[1.49 1.52 1.63 1.62 1.61 7.75 7.88] : zil
[-8.34 -8.21 -8.39 -8.44 -7.99 -8.43 -8.20] : Goli
[1.49 1.52 1.63 1.75 1.00 0.77 1.58] : bebal
miss zil: [7.88 1.52 7.75 1.49 1.61 1.63] | [1.62]
miss Goli: [-8.34 -8.21 -8.20 -8.39 -8.43 -7.99] | [-8.44]
miss zil: [1.61 1.52 7.75 1.62 7.88 1.49] | [1.63]
miss zil: [1.49 1.52 1.63 1.61 7.88 7.75] | [1.62]

[ 3.30  1.31  0.35 -1.24  4.32  2.73  4.06 -0.84  2.77  1.57  0.05  5.71
  4.25  5.63  3.24  2.72  1.55  3.33]  Nito
[ 3.20  1.54  0.68  3.61  4.28  2.16  4.32 -0.85  2.94  1.57 -0.02  6.23
  3.62  5.59  3.98  2.59  1.78  3.16]  Bolub
[ 1.72  1.61  0.54 -1.93  4.73  0.39  4.26 -0.38  3.43  1.04  0.25  5.69
  4.25  4.58  3.53  2.74  2.57  3.22]  gefel
[ 1.50  1.37  1.60 -2.49  3.11  0.12  6.06 -0.28  3.44  0.86  0.95  6.32
  4.21  4.21  3.43  2.27  2.95  1.42]  keda
[ 1.88  2.05  1.25 -2.15  4.68  0.22  4.49  0.18  3.09  0.65  0.40  5.82
  3.40  4.78  4.56  2.30  2.54  2.74]  Fozek
[ 2.90  2.53  1.19 -1.24  4.73  1.40  4.18 -0.94  3.24  1.09 -0.02  6.05
  3.67  5.47  3.52  2.52  1.88  2.94]  ral
[ 2.86  1.37  1.53 -2.36  3.71  2.14  6.06 -0.42  2.69  1.06 -0.11  6.97
  3.23  5.19  5.54  2.36  2.95  1.78]  rodu
[ 1.51  2.07  1.22 -2.49  3.36  1.69  5.95  6.96  3.44  1.04  0.60  6.97
  3.29  4.13  5.54  2.05  2.83  1.60]  zafom
[ 3.30  2.07  0.36 -2.17  4.71  2.73  4.17  0.08  2.68  0.79 -0.13  5.69
  3.87  5.63  5.42  2.74  1.90  3.33]  Vagav
[ 2.07  1.66  1.14 -2.41  3.37  1.54  5.54 -0.13  3.06  1.29  0.20  6.79
  3.39  5.14  4.47  2.23  2.51  1.77]  zat
[ 1.93  1.31  1.60 -1.35  3.53  0.93  4.79 -0.46  3.00  1.33  1.68  6.72
  3.63  5.11  3.74  1.91  1.69  1.63]  lon
miss ral: [ 2.53  4.73  1.19  3.52  3.67  2.90  6.05  3.24  1.88 -0.94  4.18  5.47
 -0.02  1.09  1.40  2.94 -1.24] | [2.52]
miss Fozek: [ 4.49  2.74  1.25  0.65  2.54  0.18  3.09  2.30  5.82  4.68 -2.15  2.05
  4.56  0.22  4.78  0.40  3.40] | [1.88]
miss zafom: [ 1.22  2.05  1.69  3.36  1.04  1.60  3.29  4.13  5.54  6.96 -2.49  0.60
  3.44  5.95  2.07  1.51  2.83] | [6.97]
miss Bolub: [ 2.16  4.28  3.16  1.54  5.59  1.78  0.68  2.59  3.61  2.94  3.98  4.32
  1.57 -0.85  6.23 -0.02  3.20] | [3.62]
miss lon: [ 6.72 -0.46  3.53  3.63  1.91  3.74  1.33  1.31  1.60  0.93  4.79  1.68
  3.00  5.11  1.63  1.93 -1.35] | [1.69]

[-1.06  0.87 -1.18 -0.20  0.09  0.43  0.18 -0.62] = nirip
[-0.59  0.51 -0.44 -0.78 -0.61 -0.24 -0.23  0.73] = rem
[ 0.25  0.98  0.99  0.20 -0.03  0.19 -0.42  4.13] = bopus
[-1.10  0.25  0.34  0.44  0.52  0.82 -0.23 -6.71] = tam
[ 0.25  0.98 -1.22  0.20 -0.03  0.61 -0.42  4.13] = pel
[-0.91  0.82 -1.16 -0.11 -0.90  0.42  0.19 -1.85] = sefon
[ 0.37  0.26  1.01  0.17  0.02 -0.01 -1.49  0.03] = zur
miss zur: [ 0.37  0.02  0.26 -0.01 -1.49  1.01  0.17] | [0.03]
miss sefon: [-1.16 -0.90  0.42 -0.91 -0.11  0.19 -1.85] | [0.82]
miss sefon: [ 0.82 -0.91 -1.85  0.19 -0.90 -1.16 -0.11] | [0.42]
miss sefon: [-0.90 -0.11  0.42 -1.85 -1.16  0.19  0.82] | [-0.91]
miss bopus: [ 0.25  0.99  0.20  4.13 -0.03  0.19 -0.42] | [0.98]
miss zur: [ 1.01  0.37  0.17  0.02 -1.49  0.26 -0.01] | [0.03]

[-1.87 -0.91 -1.90 -0.54 -1.73 -2.40 -1.33]  doru
[-1.41 -0.73 -3.91 -1.85 -0.90  0.60  0.40]  piv
[-0.89 -0.86 -1.48 -1.03 -0.80 -0.88 -0.09]  zimet
[-0.22 -0.17 -0.39 -0.22 -0.19 -0.04 -0.03]  puse
[ 0.04 -0.08 -0.57 -0.43  0.12  0.77  0.76]  paz
[-1.21 -0.72 -3.14 -1.55 -0.83  0.43  0.26]  lavo
[ 2.61 -2.81  4.77 -2.34  1.46  7.32  2.79]  zez
[-1.41 -0.73 -0.17 -1.85 -0.90  0.60  0.40]  vuge
miss doru: [-1.73 -0.91 -1.90 -1.87 -0.54 -2.40] | [-1.33]
miss zimet: [-0.88 -0.09 -0.80 -1.48 -0.86 -1.03] | [-0.89]
miss puse: [-0.22 -0.04 -0.39 -0.19 -0.22 -0.17] | [-0.03]
miss paz: [ 0.76  0.12 -0.08 -0.43  0.04 -0.57] | [0.77]

[-0.29 -2.83 -0.30 -2.84  0.11  2.38  0.72] = lum
[-0.29 -2.83  1.12 -2.84  0.11  2.38  1.02] = Nuvu
[ 0.44 -2.32 -0.98 -0.46  0.82  0.81  0.36] = zar
[-2.62  0.01 -0.10 -2.92 -0.93 -1.66 -0.89] = mok
[ 0.53 -4.00  1.15  0.51 -1.91  3.04 -0.46] = Mubup
[ 0.81 -4.34  0.14 -0.81 -1.33  1.01 -2.70] = kipu
[ 0.44  3.63  0.45  0.17  0.71  0.70 -1.47] = Fetu
[ 0.65 -0.52  0.20  0.57  1.34 -2.76 -2.77] = guv
[-0.37 -0.18  1.06  1.05 -1.56 -2.08 -2.82] = vavup
[-0.49  3.36  1.44  1.38 -0.73 -0.82 -0.09] = mifig
[-1.29  0.84 -0.45  1.64 -4.55 -2.47 -2.29] = pak
[ 1.93 -7.13  0.97 -1.01 -4.11 -1.41  2.75] = forel
miss pak: [-1.29 -2.47  1.64 -4.55 -2.29  0.84] | [-0.45]
miss lum: [ 2.38 -2.84 -2.83 -0.30  0.72  0.11] | [-0.29]
miss Fetu: [ 0.17  0.44  0.45  3.63 -1.47  0.71] | [0.70]
miss zar: [-0.98  0.36 -0.46  0.82  0.44 -2.32] | [0.81]
miss Fetu: [-1.47  0.17  0.70  0.45  0.44  3.63] | [0.71]
miss Fetu: [ 3.63  0.45  0.71  0.17  0.70 -1.47] | [0.44]

[ 2.86 -2.13  0.77 -3.91] = zesim
[-4.99 -4.98  2.67 -3.41] = mida
[-1.71 -4.34 -0.33 -2.38] = Risu
[-2.04  2.26  2.27 -5.12] = Ketep
[ 1.74  6.42 -2.19  5.18] = vepop
[ 0.26  0.58 -1.24  6.39] = laf
[ 3.38  3.22  2.76 -4.18] = Pani
[2.63 1.32 3.71 1.31] = fer
[ 1.98  4.26 -0.15 -1.73] = gepon
[ 2.06  4.78 -1.83  1.53] = Zik
[5.95 2.42 1.87 1.77] = Gora
[ 0.49  0.65 -0.54  5.62] = Rito
miss Ketep: [ 2.26 -5.12 -2.04] | [2.27]
miss fer: [1.31 3.71 2.63] | [1.32]
miss mida: [-3.41  2.67 -4.99] | [-4.98]

[ 2.07  0.86  0.13  2.63  1.31  2.78 -7.94]  kamem
[ 3.23  0.59  4.78  7.76  6.45  3.54 -2.31]  defo
[-0.17  0.69 -0.43  1.04  1.88 -1.33  7.36]  guves
[3.23 0.59 4.78 7.76 6.45 3.54 7.55]  peb
[ 3.23  0.59  4.78 -2.13 -1.96  4.38 -7.30]  Tapiz
[-8.16  3.87  1.37  1.91  8.40  3.62  2.18]  razab
[-6.25 -0.61 -0.31  0.36  3.03  5.64 -8.39]  Bod
[-3.72 -0.29 -2.63  2.06 -3.77  3.77 -6.21]  vubav
[-3.72 -0.29 -2.63  2.06 -3.77 -0.28 -6.21]  Sorub
miss Tapiz: [-7.30  4.38 -2.13  3.23 -1.96  4.78] | [0.59]
miss Sorub: [-6.21 -3.72 -0.28 -2.63  2.06 -3.77] | [-0.29]
miss kamem: [ 0.13  2.63  2.07 -7.94  0.86  1.31] | [2.78]

[-0.78 -0.79 -5.21 -5.32 -0.19  5.17 -0.34 -6.17 -5.33 -1.40 -0.80  2.81
  1.11 -5.87 -5.96 -6.61  2.97 -2.95] : ves
[-1.75  2.24  2.57 -6.57 -1.53 -4.48  2.24  2.38 -1.17 -6.13 -0.55 -0.32
  1.86 -2.95 -4.89  0.30 -6.58  7.74] : zuzo
[-1.54  3.52  1.10 -5.32 -0.19  5.17 -0.34  0.35  1.80 -1.40 -0.80  0.36
  1.11 -5.87 -5.96 -6.61  2.97 -2.95] : foz
miss ves: [ 2.97 -1.40 -0.19 -5.87 -2.95 -5.96 -6.61 -5.21  2.81  5.17 -5.33 -6.17
 -5.32  1.11 -0.34 -0.79 -0.78] | [-0.80]
miss ves: [-0.78  1.11 -6.61 -5.21  5.17 -1.40 -0.80 -0.19 -6.17 -2.95 -5.96 -5.33
  2.97 -0.79 -0.34 -5.87  2.81] | [-5.32]
miss zuzo: [-0.55 -6.58 -4.48 -6.57 -1.17  2.57 -0.32 -6.13  2.24  0.30  2.38 -2.95
  2.24 -1.75 -4.89 -1.53  7.74] | [1.86]
miss zuzo: [-4.89 -2.95  1.86  7.74 -6.13 -0.55  2.24 -1.53  2.24 -6.57 -1.17 -4.48
 -0.32 -1.75  0.30  2.57  2.38] | [-6.58]
miss ves: [-1.40 -5.96 -0.78 -6.17 -5.21 -0.34 -2.95 -5.32  1.11 -5.87 -6.61  2.81
 -5.33  2.97 -0.19  5.17 -0.80] | [-0.79]
miss foz: [-5.87  5.17  1.80 -0.19 -2.95 -1.40 -1.54  1.10  0.36 -0.34  2.97  3.52
 -6.61 -5.96  0.35 -5.32 -0.80] | [1.11]
miss foz: [ 1.80 -5.96 -0.34 -5.87  2.97  1.10  0.35 -5.32 -6.61 -0.80 -2.95 -1.40
 -0.19  1.11 -1.54  5.17  3.52] | [0.36]

[ 4.94  1.15 -1.50  7.43 -1.96  2.20  3.41 -7.37 -2.75  1.50 -5.91  2.63
  1.31  0.70 -1.58  3.63 -0.62  0.73 -4.62  1.30] : zuz
[ 3.42 -2.19  0.77  2.01 -2.95  0.36  3.50 -2.56 -3.90 -6.02  5.73  1.50
 -3.52  0.55 -0.66 -5.37 -1.54 -3.76 -5.47 -1.07] : ramaf
[ 3.23  4.80 -1.53 -0.46  6.25  2.46 -0.51 -4.59 -1.15 -1.22 -4.87  1.14
 -0.43 -4.24  3.44  2.05  2.73 -3.28  2.18  4.75] : Kogo
[-0.68 -2.75  0.63  5.42  3.59  0.82  3.71 -3.99 -0.63 -0.20  0.00  5.78
  2.06 -3.40 -0.83 -0.28  0.28  1.20 -0.84 -2.46] : zufi
[ 1.78 -0.09 -3.11 -1.77 -3.73  1.68  2.26 -1.65 -2.49  5.66 -3.19  1.05
 -4.36 -1.88  5.68  1.39 -4.19 -0.03 -0.90  0.14] : sipa
[ 4.84  4.85 -0.53  1.79 -0.49 -4.35  5.67  3.54  0.12  3.34  0.94  0.37
 -4.40  4.95  0.43 -3.67 -2.44 -0.58 -0.23 -3.27] : fozo
[ 2.65 -5.12  1.29 -0.06  0.47 -3.50 -2.36 -3.67 -4.23 -2.64 -0.70  1.32
 -3.79  2.74 -1.54  3.52 -2.90  4.69 -2.52 -0.32] : por
[ 0.91 -4.69  2.39 -6.90  1.59 -1.51  1.02 -0.63 -3.85 -2.26 -3.21  4.09
  0.04  0.19 -1.51 -1.85 -4.18  0.30  0.78  3.85] : Puzer
[ 1.31 -5.98  0.78 -5.30 -2.08 -0.90  1.34 -3.12  0.85  0.01 -5.35  3.76
 -0.64 -1.78  2.87 -1.53 -1.49 -2.00 -0.28  1.06] : Daz
[ 5.28 -0.60  1.42  1.54 -0.90 -0.12  3.77  0.59 -5.42 -1.84  3.38  0.12
 -1.52  2.99 -1.36 -7.19 -1.33  0.33  2.31 -0.55] : tabo
[ 1.78 -0.09 -3.11 -1.77 -0.06  1.68  2.26 -1.65 -2.49  5.66  2.55  1.05
 -4.36 -1.88  5.68  1.39 -4.19 -0.03 -0.90  0.14] : tid
[ 6.00  2.11  1.39  0.87  0.17  2.56 -0.66 -3.97  2.88  0.74 -8.45  2.21
  2.84 -1.98  1.88 -1.69  1.24 -2.30 -3.18  3.69] : Lugip
miss fozo: [-0.53 -0.23  1.79 -3.67 -2.44  4.85  3.54 -0.49 -4.35  5.67 -3.27  0.94
 -4.40 -0.58  3.34  0.37  0.43  4.95  0.12] | [4.84]
miss zufi: [-0.84 -2.75  0.63 -0.68 -2.46  0.28 -0.63 -0.20  3.59  2.06  3.71  5.78
  0.00 -0.28 -3.99  0.82 -3.40  5.42  1.20] | [-0.83]

